Below is a small trained network, with its code and all its weights. Each question gives an input and a class and asks what happens when units are switched off, that is, made to give their printed mean instead of their output.

import numpy as np


def w(rows, s, z=0):
    codes = np.array(rows[::2]) - 128.0
    scale = np.full(codes.shape[1], s)
    scale[-1] = z or s
    return codes * scale


def norm(h):
    return h / np.sqrt((h * h).mean(-1, keepdims=True) + 1e-5)


def f(y):
    return y / 2 * (1 + np.tanh(0.7978845608 * (y + 0.044715 * y**3)))


def log_softmax(a):
    a = a - a.max(-1, keepdims=True)
    return a - np.log(np.exp(a).sum(-1, keepdims=True))


def net(x, mask):
    res = np.array(x, float).reshape(1, 4) / 4 @ E
    u = 0
    for l in range(2):
        y = f(norm(res) @ A[l][:, :-1].T + A[l][:, -1])
        res = res + np.where(mask[u : u + 12], y, B[l][:, -1]) @ B[l][:, :-1]
        u += 12
    return log_softmax(norm(res)[-1] @ U[:, :-1].T + U[:, -1])


A, B = {}, {}
E = w([
[211,72,1],'x0',
[46,189,69],'x1',
[191,191,126],'x2',
[124,133,129],'x3',
],0.0067)
A[0] = w([
[144,110,95,1],'L0N0',
[203,221,141,189],'L0N1',
[57,171,102,126],'L0N2',
[176,90,148,101],'L0N3',
[150,93,159,189],'L0N4',
[71,194,6,79],'L0N5',
[110,135,138,208],'L0N6',
[192,54,127,112],'L0N7',
[75,20,145,113],'L0N8',
[90,164,239,30],'L0N9',
[182,215,127,145],'L0N10',
[64,73,118,100],'L0N11',
],0.014,0.0058)
B[0] = w([
[115,198,87,114],'L0N0',
[73,1,159,254],'L0N1',
[168,90,212,222],'L0N2',
[146,181,182,159],'L0N3',
[128,200,153,190],'L0N4',
[228,181,188,252],'L0N5',
[117,138,179,200],'L0N6',
[158,210,136,209],'L0N7',
[80,14,155,203],'L0N8',
[96,232,250,245],'L0N9',
[73,22,136,210],'L0N10',
[140,32,157,169],'L0N11',
],0.0094,0.0054)
A[1] = w([
[185,104,37,210],'L1N0',
[163,162,163,81],'L1N1',
[174,145,45,127],'L1N2',
[148,254,130,87],'L1N3',
[95,126,81,1],'L1N4',
[24,163,55,60],'L1N5',
[120,150,221,120],'L1N6',
[201,79,194,156],'L1N7',
[166,157,167,169],'L1N8',
[175,172,70,53],'L1N9',
[162,179,196,158],'L1N10',
[176,154,89,94],'L1N11',
],0.014,0.0098)
B[1] = w([
[92,185,234,171],'L1N0',
[222,93,116,139],'L1N1',
[131,189,219,142],'L1N2',
[186,49,177,145],'L1N3',
[132,154,114,124],'L1N4',
[6,199,28,122],'L1N5',
[172,151,87,221],'L1N6',
[113,71,110,248],'L1N7',
[149,162,34,199],'L1N8',
[179,112,177,132],'L1N9',
[177,110,47,222],'L1N10',
[201,193,172,133],'L1N11',
],0.012)
U = w([
[155,249,223,157],'0',
[179,124,142,249],'1',
[220,121,97,157],'2',
[112,76,181,133],'3',
[148,137,107,129],'4',
[47,227,78,4],'5',
[57,208,52,4],'6',
[81,218,76,4],'7',
],0.019,0.012)

Each question gives the input, the list of numbers given to net, and the class t.
The units are the neurons (one row each of A and B). Each row of codes is followed by its name. A weight is (code - 128) times the scale printed after its matrix; where a second scale follows, it is the last column's (A, B and U).
mask holds one flag per neuron, layer by layer. A switched-off neuron (its flag False) gives its mean, the last column of its row in B, instead of its output. The means were averaged over made-up inputs and are rounded, as every weight is.
A unit's drop is (log p(t) with every unit on - log p(t) with that unit switched off) / (log p(t) with every unit on - log p(t) with every unit switched off).
The circuit of an input: a set's keep is (log p(t) with only the set's units on - log p(t) with every unit switched off) / (log p(t) with every unit on - log p(t) with every unit switched off). Starting from the 12 units with the biggest drops (on a tie, the unit counted first), units are removed one at a time, each time the one whose removal leaves the highest keep (on an exact tie, the one counted first), for as long as the keep stays at least 0.8.
units of the circuit, in order: the units of the circuit, biggest drop first
most important unit: the unit with the biggest drop
k most important neurons: the k neurons with the biggest drops, biggest first
k most important neurons of layer l: the k neurons of layer l with the biggest drops, biggest first
drop when u is switched off: that unit's drop, to one decimal
input [7,6,-8,5], class 3: 2 most important neurons => [L0N11, L0N9]
input [-6,-7,-2,-2], class 2: units of the circuit, in order => [L1N10, L1N0]
input [-3,0,4,0], class 3: most important unit => L0N1
input [5,-3,-8,-1], class 3: units of the circuit, in order => [L1N10, L0N5, L1N6]
input [-7,-2,-3,2], class 0: 2 most important neurons of layer 0 => [L0N9, L0N5]
input [1,-2,-8,-3], class 3: units of the circuit, in order => [L1N10, L0N5]
input [1,3,-5,-1], class 3: 4 most important neurons => [L0N8, L0N11, L0N9, L1N10]
input [-5,-6,-1,1], class 2: 3 most important neurons of layer 1 => [L1N10, L1N0, L1N6]
input [5,-2,6,-3], class 3: 3 most important neurons => [L0N1, L0N10, L0N9]
input [-7,0,-5,-6], class 0: 2 most important neurons of layer 0 => [L0N9, L0N1]
input [6,-5,-2,6], class 0: 4 most important neurons => [L0N9, L0N2, L1N0, L0N5]
input [0,7,-6,5], class 2: 3 most important neurons of layer 0 => [L0N5, L0N1, L0N10]
input [5,4,1,0], class 0: 3 most important neurons => [L0N9, L1N0, L1N2]
input [-6,0,-3,0], class 0: units of the circuit, in order => [L0N9]
input [6,-6,-1,-5], class 0: 2 most important neurons of layer 0 => [L0N9, L0N2]
input [1,-6,8,7], class 3: 2 most important neurons => [L0N1, L0N10]
input [-7,-2,-6,-2], class 0: 2 most important neurons => [L0N9, L0N1]
input [-6,3,7,-4], class 3: 2 most important neurons of layer 0 => [L0N1, L0N10]
input [-6,0,-4,-4], class 0: 3 most important neurons => [L0N9, L0N1, L0N5]
input [-3,8,5,7], class 2: most important unit => L0N5
input [8,8,-7,-1], class 0: drop when L0N9 is switched off => 0.3
input [8,-3,3,7], class 0: drop when L0N9 is switched off => 0.1
